What each symbol does to the points:
Z287 λ Z143
Z287 τ Z261
Z287 η Z433
Z287 ψ Z532
Z115 λ Z448
Z115 τ Z36
Z115 η Z619
Z115 ψ Z570
Z437 λ Z328
Z437 τ Z268
Z437 η Z353
Z437 ψ Z973
Z36 λ Z619
Z36 τ Z352
Z36 η Z437
Z36 ψ Z691
Z970 λ Z850
Z970 τ Z194
Z970 η Z936
Z970 ψ Z914
Z938 λ Z973
Z938 τ Z279
Z938 η Z287
Z938 ψ Z414
Z532 λ Z261
Z532 τ Z166
Z532 η Z21
Z532 ψ Z51
Z914 λ Z194
Z914 τ Z963
Z914 η Z857
Z914 ψ Z448
Z921 λ Z970
Z921 τ Z914
Z921 η Z194
Z921 ψ Z646
Z925 λ Z748
Z925 τ Z731
Z925 η Z978
Z925 ψ Z469
Z646 λ Z914
Z646 τ Z448
Z646 η Z963
Z646 ψ Z115
Z511 λ Z683
Z511 τ Z925
Z511 η Z748
Z511 ψ Z997
Z915 λ Z532
Z915 τ Z51
Z915 η Z166
Z915 ψ Z242
Z433 λ Z905
Z433 τ Z864
Z433 η Z497
Z433 ψ Z21
Z458 λ Z414
Z458 τ Z690
Z458 η Z915
Z458 ψ Z13
Z558 λ Z505
Z558 τ Z222
Z558 η Z646
Z558 ψ Z125
Z973 λ Z268
Z973 τ Z287
Z973 η Z143
Z973 ψ Z279
Z352 λ Z437
Z352 τ Z973
Z352 η Z268
Z352 ψ Z938
Z51 λ Z166
Z51 τ Z503
Z51 η Z446
Z51 ψ Z135
Z166 λ Z21
Z166 τ Z446
Z166 η Z190
Z166 ψ Z503
Z545 λ Z242
Z545 τ Z213
Z545 η Z135
Z545 ψ Z683
Z261 λ Z433
Z261 τ Z21
Z261 η Z864
Z261 ψ Z166
Z222 λ Z646
Z222 τ Z115
Z222 η Z448
Z222 ψ Z580
Z413 λ Z721
Z413 τ Z744
Z413 η Z163
Z413 ψ Z72
Z242 λ Z51
Z242 τ Z135
Z242 η Z503
Z242 ψ Z213
Z940 λ Z570
Z940 τ Z905
Z940 η Z691
Z940 ψ Z433
Z580 λ Z115
Z580 τ Z570
Z580 η Z36
Z580 ψ Z940
Z521 λ Z72
Z521 τ Z921
Z521 η Z970
Z521 ψ Z505
Z857 λ Z529
Z857 τ Z457
Z857 η Z558
Z857 ψ Z540
Z674 λ Z214
Z674 τ Z262
Z674 η Z157
Z674 ψ Z721
Z683 λ Z213
Z683 τ Z748
Z683 η Z528
Z683 ψ Z925
Z978 λ Z413
Z978 τ Z72
Z978 η Z744
Z978 ψ Z521
Z268 λ Z353
Z268 τ Z143
Z268 η Z940
Z268 ψ Z287
Z731 λ Z978
Z731 τ Z521
Z731 η Z72
Z731 ψ Z649
Z194 λ Z936
Z194 τ Z857
Z194 η Z529
Z194 ψ Z963
Z72 λ Z744
Z72 τ Z970
Z72 η Z850
Z72 ψ Z921
Z190 λ Z458
Z190 τ Z13
Z190 η Z690
Z190 ψ Z214
Z690 λ Z915
Z690 τ Z242
Z690 η Z51
Z690 ψ Z545
Z619 λ Z540
Z619 τ Z437
Z619 η Z328
Z619 ψ Z352
Z135 λ Z503
Z135 τ Z366
Z135 η Z674
Z135 ψ Z528
Z21 λ Z864
Z21 τ Z190
Z21 η Z458
Z21 ψ Z446
Z905 λ Z691
Z905 τ Z497
Z905 η Z938
Z905 ψ Z864
Z497 λ Z938
Z497 τ Z414
Z497 η Z279
Z497 ψ Z458
Z414 λ Z279
Z414 τ Z915
Z414 η Z532
Z414 ψ Z690
Z744 λ Z163
Z744 τ Z850
Z744 η Z997
Z744 ψ Z970
Z125 λ Z222
Z125 τ Z580
Z125 η Z115
Z125 ψ Z353
Z353 λ Z580
Z353 τ Z940
Z353 η Z570
Z353 ψ Z143
Z13 λ Z690
Z13 τ Z545
Z13 η Z242
Z13 ψ Z157
Z528 λ Z366
Z528 τ Z413
Z528 η Z721
Z528 ψ Z978
Z213 λ Z135
Z213 τ Z528
Z213 η Z366
Z213 ψ Z748
Z469 λ Z731
Z469 τ Z649
Z469 η Z521
Z469 ψ Z529
Z529 λ Z649
Z529 τ Z558
Z529 η Z505
Z529 ψ Z457
Z850 λ Z997
Z850 τ Z936
Z850 η Z469
Z850 ψ Z194
Z505 λ Z921
Z505 τ Z646
Z505 η Z914
Z505 ψ Z222
Z649 λ Z521
Z649 τ Z505
Z649 η Z921
Z649 ψ Z558
Z446 λ Z190
Z446 τ Z214
Z446 η Z13
Z446 ψ Z674
Z748 λ Z528
Z748 τ Z978
Z748 η Z413
Z748 ψ Z731
Z143 λ Z940
Z143 τ Z433
Z143 η Z905
Z143 ψ Z261
Z691 λ Z352
Z691 τ Z938
Z691 η Z973
Z691 ψ Z497
Z163 λ Z511
Z163 τ Z997
Z163 η Z925
Z163 ψ Z850
Z214 λ Z13
Z214 τ Z157
Z214 η Z545
Z214 ψ Z262
Z997 λ Z925
Z997 τ Z469
Z997 η Z731
Z997 ψ Z936
Z503 λ Z446
Z503 τ Z674
Z503 η Z214
Z503 ψ Z366
Z448 λ Z963
Z448 τ Z619
Z448 η Z540
Z448 ψ Z36
Z721 λ Z262
Z721 τ Z163
Z721 η Z511
Z721 ψ Z744
Z279 λ Z287
Z279 τ Z532
Z279 η Z261
Z279 ψ Z915
Z457 λ Z558
Z457 τ Z125
Z457 η Z222
Z457 ψ Z328
Z936 λ Z469
Z936 τ Z529
Z936 η Z649
Z936 ψ Z857
Z366 λ Z674
Z366 τ Z721
Z366 η Z262
Z366 ψ Z413
Z570 λ Z36
Z570 τ Z691
Z570 η Z352
Z570 ψ Z905
Z540 λ Z457
Z540 τ Z328
Z540 η Z125
Z540 ψ Z437
Z864 λ Z497
Z864 τ Z458
Z864 η Z414
Z864 ψ Z190
Z963 λ Z857
Z963 τ Z540
Z963 η Z457
Z963 ψ Z619
Z328 λ Z125
Z328 τ Z353
Z328 η Z580
Z328 ψ Z268
Z262 λ Z157
Z262 τ Z511
Z262 η Z683
Z262 ψ Z163
Z157 λ Z545
Z157 τ Z683
Z157 η Z213
Z157 ψ Z511

The rows follow the links: the fewer symbols apart two points are, the more alike their rows tend to be.

Each row is also shifted at random along 8 hidden directions that mean nothing.

Rows in random order:
Each row is one point's numbers.
id 1:   37   -15   -31   -40   -46    29    -6    -6   -50   -33    77   -22    -7     5   -22    46    -1   -36   -57    67    18   -38   -41    28    -5    -4     6     5   -22   -19   -21    11   -26   -28     1   -35   -26
id 2:   18    34   -10   -19    -1   -44   -14     2   -64    18    20    -4   -12     4    10    43    14   -25   -44    59    27   -34    -5   -14     0   -15    33    23   -12     1     1    10   -22   -33     3   -23    18
id 3:   46    43    25    14    15   -24   -10   -38   -38    34    47    -9     5    17    -7   -33    17    45    85    21    18   -43    12   -35   -11    -8     2   -11    -3    40    46    -3   -19     0     5   -32    33
id 4:   47   -41    24   -46   -16   -12     9   -45    -7    37     7     1   -11    -8    20     6   -10    20    84     3    11    23   -14   -30     8    20   -41     3    10    49    27   -31    13    35   -10    -8    35
id 5:   -2   -27     2    10     6    53    23   -34    30   -30    12    21   -25    -2   -46   -64   -20    26   -14   -12    23    27   -31    80     3     8   -31   -58     5   -43    -1    -9    27    37    -5    22   -26
id 6:  -32    33    -7    37   -12   -20     6    37     1    -3   -24    20   -24    32    14   -16   -12     8   -10   -14    10     4    -6    28    -7    -7    41    27    21   -13     1    14   -13    -1   -20     3    -1
id 7:  -22    -4    57    21     6   -47    -9    33    -3    -5   -44    12     7    12    41    39   -18    -5    62   -50   -14    14    -6   -35    -5   -17    -1    37    23    35    15     3    -4   -12   -11    22    11
id 8:   92   -54    -7     6   -52    30   -24    21    -8   -32   -44   -18    41    -7    17    98   -10    25    -1   -26   -65    -1    14   -68    18    43   -34    52   -34    47   -19    13    56   -36    28    23    -9
id 9:   46    25    -7    42    24    -3    18    14    61    16   -38     3    -2     2     2   -46     9     1    -4   -33   -23    14    53    10    17   -20    18     2    -1   -25    -9   -19    16    -8    13     9    13
id 10:   -3   -12   -44    -5   -33    40    12    10    32   -12   -14   -16    32   -11   -14    19    12   -33   -49    14   -34    10    37    -2    31     1     7    24   -28   -14   -28    16    19   -14    14   -17    -4
id 11:  -41   -52   -12     7   -30    28     2   -30   -49     1   -25   -10    24    14     1    32    -9    58    60    -8   -27    24    -4   -56    21    50   -38    24   -12    70    30    25    55    18     9    16    30
id 12:  -99   -27    19   -16    10    13   -19     2   -34   -25    23    -7    15    -2    -5    -3     4    19    31   -26    11     1   -29   -18   -12    20   -19   -50     9    23    19    17     9    29    10     3     8
id 13:   59   -23   -18   -19   -24    -4    33    -1   -67   -10     8     4   -58    46    -2    33   -29   -38   -58    50    61     7   -50    71    35    -9    25    36     4   -27    10    -9    13   -11   -20     0    38
id 14:  -55    28    39   -56    -6   -63    10    19    27    31    48     2   -11    -9    35     1     2   -99    40    23    26     1    -9    11   -16   -66    32    23    31   -11    -6   -17   -89     2   -36   -53     4
id 15:  -54    24   -62    55    20    25   -10    31   -49   -28   -24   -24    15    15   -15    20   -10    -3   -76     2   -17   -28    -2    -2   -17    20    38    25     0   -12    -2    45   -24   -19   -19    32   -22
id 16:   26   -16    55   -20    69   -12   -25    -8   -12   -12     9   -12    23   -35    -4     6    15   -11    15   -34     9   -12     2   -34     3    -9   -32   -69   -12     7    13   -21    22    -1    32    18    23
id 17:   28    16   -13    19    18    14    -2   -11    -9     5    14   -17    10     2   -15   -30    17    22     9    -1    -4   -18    24   -14     5     2     4   -28   -14     4    14     1    13     0    20   -11    22
id 18:   -4   -22   -30    -1   -86    48    -2   -20    35    -5    34    -4    22    -8    -7   -11     8    49    52     8   -54     5    14   -24   -11    22   -22     9   -19    33   -18    23    12     9    16   -40   -35
id 19:   25    13    50   -19    13   -52   -12    -6    28    31     4     6     8   -38    32    -1    15   -13    60   -17   -15     7    26   -54    -8   -33    -8   -15    -1    25     1   -17    -6    -6    19   -21    18
id 20:  -66   -15    52   -30    39   -26     8   -24   -27    19    13     0     6    11     0     6     1   -17    58     7    35     6   -22    -2     9   -17   -24    -1    16    17    35   -16   -16    17   -16     5    27
id 21:   61    28    19    26    25   -17    16    -8    45    16    29    10   -44     9    -2   -69    -1    10    25   -12    13    -8    -6    52   -28   -33    10   -24    23   -38    -4   -38   -40     1   -12     0   -24
id 22: -107   -44   -30    43   -30    30    27    47    -2   -57   -74    15    -3    19    -1    25   -18   -17   -76   -35   -27    61    -4    39    47     0    18    23    -8   -25   -25    43    74   -12    20    39     4
id 23:  -50   -10    39   -10   -35   -20    25    -8    31    15    -3    25   -10    13    20   -18   -14    -8    82   -11     4    42    -7    13    10   -28    -5    27    21    20    12    -3    -3    22   -19   -22    14
id 24:   38    23     3    12    -8    14   -15   -13    -8    11    27    -3    11    29   -17   -11    17    63    36    17     3   -43     6    -9   -15    25   -10     6    -7    17    15    -5   -11    -4     2   -13   -18
id 25: -111     9    20    37    36     7     6     6    37   -22   -40    29    15   -11   -29   -46    20    10   -35   -30    -4    33    29    28    30   -25    -2   -48   -15   -34    -8    22    57    -1    39    20    -3
id 26:  -57    92     7    93    20   -52   -18    30  -116     2   -29    -4    22    96     1    68   -21    22    15    43    26   -75   -13   -24   -18    -7    63   135    12    39    54    58   -71   -63   -61    20     0
id 27:   30    31   -24    37    16    -2    -2   -10     9    28    32   -28    -2    -8     9   -49    -2    22    60   -15   -30   -28    10   -31   -52    -4    14    -8    20    17    12    -6   -65     9   -20    -8   -14
id 28:   13   -34   -42    13   -46    30     3    17    -2   -35     9   -27    13   -23     7    46   -12   -37   -32    -1   -58     5    -1   -15    -3    -9     8    24   -18     0   -37    26    -5   -34     9    -4   -26
id 29:   68    13    24   -16   -26    -3    31   -22    75    31    -6    23    -3    14    -9   -23    -3   -20    31    23    14    19    28    40    30   -28    -8    44    -2   -18    -3   -33    -1     2   -20   -27     1
id 30:  -30    10    35   -11    58     3   -38    -7   -11     7    21   -32    66    -8   -14    19    32    18    46   -14   -10   -49    23   -69   -16    18   -33   -22   -10    35    24    -4   -23    -5    12     6    -4
id 31:  -21    22   -20   -25   -30     7    -3     6    22     3    53   -11    11     1   -12     1    24   -27   -24    46    -2   -31     9    15   -14   -16    16    12    -9   -23   -25     2   -47   -18    -2   -43   -36
id 32:  -38    26    33   -13    25   -49    13   -21   -55    39    37    -9    -7    41     9     8     1   -23    64    42    46   -25   -22    -2    -2   -32    15    39    20    22    45   -13   -60    -3   -36   -21    36
id 33:  114   -20    78   -26    51   -31   -10    -9    -8    -1   -11    -5    12   -12     6    46   -10   -34    27   -19    22    -8    -1   -21    23   -23   -35    -3    -9     8    18   -40    15   -22     7    22    34
id 34:   11     6     1    61    55     1   -19    62   -20   -48   -79    -5    21    33   -11    66     4     1  -112   -29   -12   -23    15     9    24     9    16    35   -20   -36   -19     9    36   -65    22    70   -16
id 35:  115   -25   -12     0    -3    -8    19     8   -15     5   -12     2   -69    19    24   -22   -22    15    -8   -23    27    20   -30    36     7    15    13   -20    22   -13     6   -38    27    17    -1    18    39
id 36:  -25   -21   -59    -8   -40    72     1    -9    31   -26    -1    15   -15   -18   -25   -58   -12    46   -37   -18     2    28   -16    36   -12    61   -13   -60     6   -14   -14    19    36    67    -5     1   -26
id 37: -151    51    29    48    29     8    17   -21    10     7    -7    11    57    47   -51   -26    21     7    32    33    12   -15    40    19    31   -37     4    44   -13    -4    31    34   -11   -14   -11   -10    -4
id 38:   28    24   -33    12   -23   -25    18   -24   -30    57     1    -4   -22    32    22   -13     1    31    45    36     4    -7    10   -18    -2    11    21    55    11    31    26    -7   -20     4   -22   -21    33
id 39:   26    41   -16    47    31    -3   -12    27    16     0     5    -3   -17    26    -7   -39    22    43   -32   -15    -5   -38    12    23   -28     4    28   -19     8   -34   -13   -14   -22   -21    15    13   -31
id 40: -120    -9    28   -53    57   -14   -23   -22   -15    21    19    -8    33   -34    -6     0    31    -6    13     8    17    -4    -1   -40    -9    12   -33   -53     1    15    14    -5   -11    27    12     2     4
id 41:  -39   -14     3   -17   -19     1    -5    17    40    -4   -23    -4    36   -42    24    40   -19   -54    18   -24   -42    26    11   -40   -14    -7    -8    34     7    18   -18    15   -30     7   -27     1   -24
id 42:   12    25    30    21    40   -44   -12    13    14    17   -11    -8    15   -25    24    -6    20   -10    31   -33   -26    -7    38   -52    -3   -33    10   -12    -3    14     5    -6    -5   -24    25    -1    21
id 43:   79    22    12   -18    26   -34    -4    -8    16    26    12    21   -47   -21    11   -51    16    15   -16    -3    33     1     1    21    -8    -6     8   -61     8   -26    -6   -37    13    13    22    -9    17
id 44:  -15     8    -5   -40   -33    -3    -4    -2   -43    -4    57    -1   -20    15     0     0    -7    -9     8    35    46   -21   -42    18   -16     6    17    -7    15     7    14     9   -31    20   -23   -37     7
id 45:  -65   -16    -4   -37   -27     1   -12    31    27   -17     2     0    14   -34    23    17    -3   -42    -7   -23   -18    22    -4   -17   -15     1     5   -13    10     3   -25    15   -14    20    -6   -14   -16
id 46:  141   -33    21   -34    -1   -12   -33     7   -43    -1     1   -52    51   -26    34   115    -3   -35    37    -8   -39   -36    16  -111     5    12   -25    44   -26    66     7   -12    -4   -42    12     0    33
id 47:  -76    13    -3    18   -23    11     0    15   -24   -29   -25    20    10    28   -14    27   -21    -1   -31    11    18     3   -20    25     6    11    14    40     4    -1     7    40     1     0   -30    12   -17
id 48:   -4     3    48    41    12   -21   -16    24    -8   -17   -65    27     4    24    17    27   -29    39    38   -53     2    11   -13   -17    -5    18   -11    33    16    31    21     9    20     1   -18    48    -2
id 49: -101    38    60    52   -45   -51    30   -36   -27    29   -64    61    22    72    -9    45   -16    30    70    62    19    23    14     8    54   -39     1   151   -14    43    38    46    26   -39   -28    -6    11
id 50:   16     8   -16    19   -25    38     8   -15    25     3   -11     8    17    29   -29   -18     9    45     3    13    -6    -5    25    16    20    23   -11    22   -16     0     2     5    28     4     3    -6    -9
id 51:   13   -57    39     3   -12     7    13    -9   -22   -21   -34    19   -19    22     7    18   -32    29    41   -35    14    41   -34    12    29    14   -35     2     8    24    24    -8    64    17     4    33    30
id 52:   56     9     7    32    78   -37   -12     7   -17    36   -49    -2   -29     9    28   -29     6    64    15   -50     5    -5     8   -29   -15    34    -1   -31    23    10    24   -40    16    11    14    54    32
id 53:    0     4   -31    11    10    29   -38    16   -46   -15    12   -42    52    10   -11    47    26    32   -19     5   -30   -58    16   -64   -13    44    -3     6   -27    30     4    22    -4   -26    21     4   -11
id 54:  -19    29    -9    57    16     0     1    24   -25   -23   -52    15    -5    37    -9    15   -27    13   -43    -9    15    -7   -11    27    -2    13    24    42    12   -11    10    24    -3   -11   -33    41   -13
id 55:   52    43    31    66   100   -47   -29    28   -78   -15   -36     0   -21    31    -3     7    12    40   -55   -22    38   -48    -6     1     2    -6    29   -31    -3   -17    25    -5    25   -48    32    57    30
id 56:  -34    -9   -71   -11     5    21    -1    -3   -55    10    29   -39   -13     3     0   -15    16    11   -37    19    -1   -15    -9   -15   -10    36    21   -33     2     4     7     8    -6    19     9    -9    24
id 57:  -45    49     4    -5    -8   -33    -8   -17   -85     8    44    -1     7    29   -18    35    16   -19   -22    89    43   -48   -10     0    11   -29    35    39   -20     8    22    35   -26   -41    -3   -40    17
id 58:  -19    55   -49    72   -31    15     0     8   -49    -4    -8    18   -31    70   -15   -43   -12    91     0    13    24   -27   -16    31   -18    40    47    27    18    10    30    39    -4    13   -26    -2    -2
id 59:   57   -22    13    35   -29    20     1   -13    -8   -12   -51    16     5    15     2    26   -46    46    49   -29   -14    18   -14   -14     2    34   -30    49     4    43    21    13    27    12   -30    36    -4
id 60:   52     4   -10     1    19     1     6    18    34   -12    29    -4   -37   -14    -2   -34     3   -26   -48    -8     3    -8   -13    51   -22   -25    15   -43     9   -58   -33   -29   -26   -10     7     3   -30
id 61:  -40   -39     5   -57   -12     5    -8   -22    11     9    -6    12    10   -41     3    13    11    -4    -6     8    -2    32     0   -21    12    20   -36   -32   -11    13   -10    -4    37    27    20    -5     5
id 62:  -39     9    -1    51    -4    42    34   -36    21   -11   -16    32   -15    33   -46   -62   -28    43    14     4    22    23   -15    75     7     4   -12     7    11   -24    18    14    13    29   -31    22   -25
id 63:   -1    -9    45    41     7   -11    -3    11     6   -25   -21     8    13    15    -1    34   -12     6    21   -20   -23    -1    -6     1     3   -25   -15    36    -5     3    -6     4     3   -40     5    29   -27
id 64:  -13     4     2    36    34    21    -8   -10    -6   -10   -10    -7    14     1   -15   -20   -16    32    25   -29    -8    -8    -9    -8   -23    19   -15   -12    12    11    19     8   -14    15   -19    34   -16
id 65:  -32    -5   -53     0   -62     8    22     8    10    -7   -40    27   -16    -6    -1    18     2   -19   -88    40   -10    41    17    31    39    -4    27    35   -24   -27   -37    31    52   -16    20   -14    -2
id 66:   22   -49    40    -7     3    18    12   -14     0   -40   -23    11     6   -10   -14    48   -43   -39    -8   -10     7    29   -34    29    19   -14   -40    19    -3    -9    -1    -2    18    -6   -20    38   -16
id 67:   71     7   -25   -14   -22     0    -7    -8   -47     7    38   -36    17    -8     7    36     9   -28     2    36   -13   -34    15   -49     8    -9    20    18   -25    28     6    14   -13   -29    12   -39    32
id 68:  127   -45   -12   -10   -21     2    -8   -16   -54     2   -46    10   -32     5    15    47   -19    57   -18    -4     7    15   -22   -23    21    60   -26     8   -13    33    10   -13    78     3    19    32    36
id 69:  -46    26   -20    -4   -42   -11    14   -33   -20    33     3    23    -8    22    -6    -9    11    27     9    63    15     5     9     5    15     4    12    40    -9    15    11    21     6     4    -6   -33     8
id 70:  -90   -15    79   -23    11    -8    -2    -8     6   -32    20    18    36     9   -30    52    -1   -46     9    27    21    -5   -24    30    17   -46   -34    26   -15   -15    -3     7   -15   -33    -4     3   -41
id 71:  -27   -60    -6    -7   -39    33   -19    -3    -9   -30    19   -38    60   -49    13    68   -10   -20    49   -23   -84     5     1   -87   -16     6   -38    13   -23    58   -16    34    -5   -19    15    -2   -26
id 72:   48   -13   -52    10   -69    41    24   -17    -2    -7    -3     1   -13     5    -9     6   -36    -3    -9    25   -13    17   -12    21     3    17     6    47    -4     6    -7    21    -3    11   -35   -11   -12
id 73:  -25     5   -37     1   -26    -8    10   -15    -8    39   -16    -1    -1     5    15    -4     7    24    18    22   -18    12    20   -29     6    19     8    33    -1    29     6     8     5     9    -1   -13    19
id 74:  -12    -3    32   -10    14    16   -20    -9    42     0    16     5    25    -7   -14   -24    22    42    42   -21    -8   -13    10   -10   -17    15   -36   -36    -2     5    -3   -17     2    13    15     1   -31
id 75:  -41    36   -45     4   -67     7    15   -36     1    31    26    24   -14    11   -13   -51    19    39    11    58     4     6    20    11     7     2    24    11   -12    10     2    30    14    14     8   -57     6
id 76:  -52    34     4    79    48    21     3   -25     4     4    15     3    -2    29   -34   -91     4    87    57   -28    -4   -20    -2    21   -35     6    -6   -37    19    -1    33     6   -18    19    -6    25   -25

Some points, each with its row:
Z857 id 27
Z683 id 13
Z528 id 35
Z545 id 52
Z938 id 9
Z414 id 25
Z731 id 58
Z115 id 70
Z721 id 51
Z529 id 64
Z649 id 59
Z646 id 76
Z328 id 39
Z157 id 11
Z532 id 55
Z580 id 31
Z921 id 15
Z437 id 24
Z973 id 10
Z262 id 32
Z143 id 46

Row, symbols taken left to right, then the row they reach:
id 56 ψ λ ψ η η ψ: id 41
id 71 ψ λ λ τ ψ ψ η: id 37
id 73 λ ψ ψ τ ψ λ λ η: id 6
id 7 λ ψ λ ψ η: id 54
id 68 η ψ τ τ ψ η τ λ ψ: id 62
id 28 η η ψ η τ η: id 30
id 45 η η λ η λ τ λ λ: id 12
id 21 ψ ψ λ λ η τ: id 50
id 33 η τ η η λ: id 3
id 4 λ τ ψ ψ τ: id 26
id 69 η η ψ λ ψ ψ τ: id 48
id 75 λ ψ η λ λ λ ψ: id 49
id 23 τ ψ λ τ λ: id 47
id 29 ψ λ λ λ ψ λ ψ τ: id 19
id 53 τ η τ η ψ: id 57
id 20 η τ η τ ψ τ ψ η τ: id 63
id 5 λ ψ ψ η τ λ τ τ τ: id 17
id 60 η τ ψ λ τ λ: id 34
id 65 λ η η τ η η: id 40
id 8 τ η τ λ τ τ η: id 42
id 16 ψ η τ ψ ψ η τ η: id 44
id 67 τ η η λ ψ: id 2

